Below is a small trained network, with its code and all its weights. Each question gives an input and a class and asks what happens when units are switched off, that is, made to give their printed mean instead of their output.

import numpy as np


def w(rows, s, z=0):
    codes = np.array(rows[::2]) - 128.0
    scale = np.full(codes.shape[1], s)
    scale[-1] = z or s
    return codes * scale


def f(y):
    return y / 2 * (1 + np.tanh(0.7978845608 * (y + 0.044715 * y**3)))


def log_softmax(a):
    a = a - a.max(-1, keepdims=True)
    return a - np.log(np.exp(a).sum(-1, keepdims=True))


def net(x, mask):
    res = np.array(x, float).reshape(1, 5) / 4 @ E
    y = f(res @ A[0][:, :-1].T + A[0][:, -1])
    res = res + np.where(mask, y, B[0][:, -1]) @ B[0][:, :-1]
    return log_softmax(res[-1] @ U[:, :-1].T + U[:, -1])


A, B = {}, {}
E = w([
[127,112,126,147,121,109,141,124,139,69,75,137],'x0',
[125,131,104,157,132,88,148,76,144,183,100,140],'x1',
[127,95,125,159,118,105,108,185,109,150,119,133],'x2',
[96,186,88,123,44,76,127,108,6,108,138,99],'x3',
[148,28,193,29,175,88,143,146,194,160,101,178],'x4',
],0.012)
A[0] = w([
[130,154,131,13,134,131,153,7,132,79,135,124,88],'neuron 1',
[131,90,148,11,131,61,134,136,124,145,109,140,23],'neuron 2',
[129,93,125,152,121,47,122,242,88,170,99,130,90],'neuron 3',
[122,123,112,140,129,25,138,40,126,216,77,139,25],'neuron 4',
[124,140,129,44,125,128,126,138,90,238,218,126,89],'neuron 5',
[123,121,139,24,125,137,110,213,90,27,171,129,37],'neuron 6',
[124,99,129,117,120,50,148,118,123,9,38,138,71],'neuron 7',
[120,143,117,57,93,43,131,113,41,116,125,122,2],'neuron 8',
],0.02,0.0084)
B[0] = w([
[101,114,132,77,96,128,43,134,111,156,218,152,205],'neuron 1',
[108,153,100,208,154,137,159,138,131,84,169,126,246],'neuron 2',
[99,124,134,62,97,131,46,119,115,146,225,152,218],'neuron 3',
[167,131,150,96,86,191,220,115,108,169,100,92,227],'neuron 4',
[148,131,126,124,129,78,60,126,126,107,2,116,225],'neuron 5',
[164,128,144,101,87,173,230,102,112,183,101,97,230],'neuron 6',
[147,137,124,124,136,78,62,131,123,116,14,113,215],'neuron 7',
[120,111,127,174,186,141,146,148,182,102,166,149,249],'neuron 8',
],0.02,0.018)
U = w([
[152,123,151,112,97,151,169,120,118,155,121,105,99],'0',
[113,207,73,211,83,138,129,118,57,91,155,91,130],'1',
[150,55,174,102,196,150,135,158,249,148,128,154,181],'2',
[144,132,135,116,115,102,104,131,122,126,85,113,97],'3',
[116,124,137,97,90,129,102,128,108,143,166,134,96],'4',
[114,117,139,109,111,88,148,138,95,119,133,135,247],'5',
[93,102,144,112,139,73,179,122,96,128,127,166,88],'6',
],0.016,0.015)

Each question gives the input, the list of numbers given to net, and the class t.
The units are the neurons (one row each of A and B). Each row of codes is followed by its name. A weight is (code - 128) times the scale printed after its matrix; where a second scale follows, it is the last column's (A, B and U).
mask holds one flag per neuron, in row order. A switched-off neuron (its flag False) gives its mean, the last column of its row in B, instead of its output. The means were averaged over made-up inputs and are rounded, as every weight is.
A unit's drop is (log p(t) with every unit on - log p(t) with that unit switched off) / (log p(t) with every unit on - log p(t) with every unit switched off).
most important unit: the unit with the biggest drop
top k neurons: the k neurons with the biggest drops, biggest first
drop when u is switched off: that unit's drop, to one decimal
input [-5,-6,-7,1,5], class 4: most important unit	neuron 1
input [7,-3,-5,-4,-3], class 3: top 4 neurons	(neuron 8; neuron 2; neuron 7; neuron 3)
input [0,0,5,7,-4], class 2: top 2 neurons	(neuron 8; neuron 2)
input [-1,-5,-6,0,3], class 4: top 2 neurons	(neuron 1; neuron 4)
input [-4,-5,6,-5,0], class 4: top 2 neurons	(neuron 8; neuron 4)
input [-3,-5,7,4,-1], class 4: top 2 neurons	(neuron 3; neuron 4)
input [-4,6,3,-7,8], class 1: top 2 neurons	(neuron 2; neuron 8)
input [7,1,-8,8,7], class 2: top 2 neurons	(neuron 8; neuron 3)
input [7,-7,7,7,8], class 1: top 3 neurons	(neuron 2; neuron 4; neuron 5)
input [-7,-6,-8,4,1], class 4: top 3 neurons	(neuron 1; neuron 7; neuron 4)
input [-8,5,-8,2,-6], class 3: top 3 neurons	(neuron 5; neuron 3; neuron 2)
input [-2,-3,7,-3,0], class 4: top 2 neurons	(neuron 8; neuron 3)
input [4,-6,5,2,-6], class 0: top 3 neurons	(neuron 2; neuron 6; neuron 1)
input [-6,-5,8,-2,-4], class 4: most important unit	neuron 3
input [4,-1,0,3,1], class 3: drop when neuron 7 is switched off	3.1
input [-1,-1,1,1,-1], class 5: drop when neuron 5 is switched off	0.9
input [2,-3,6,-4,2], class 4: drop when neuron 8 is switched off	0.6
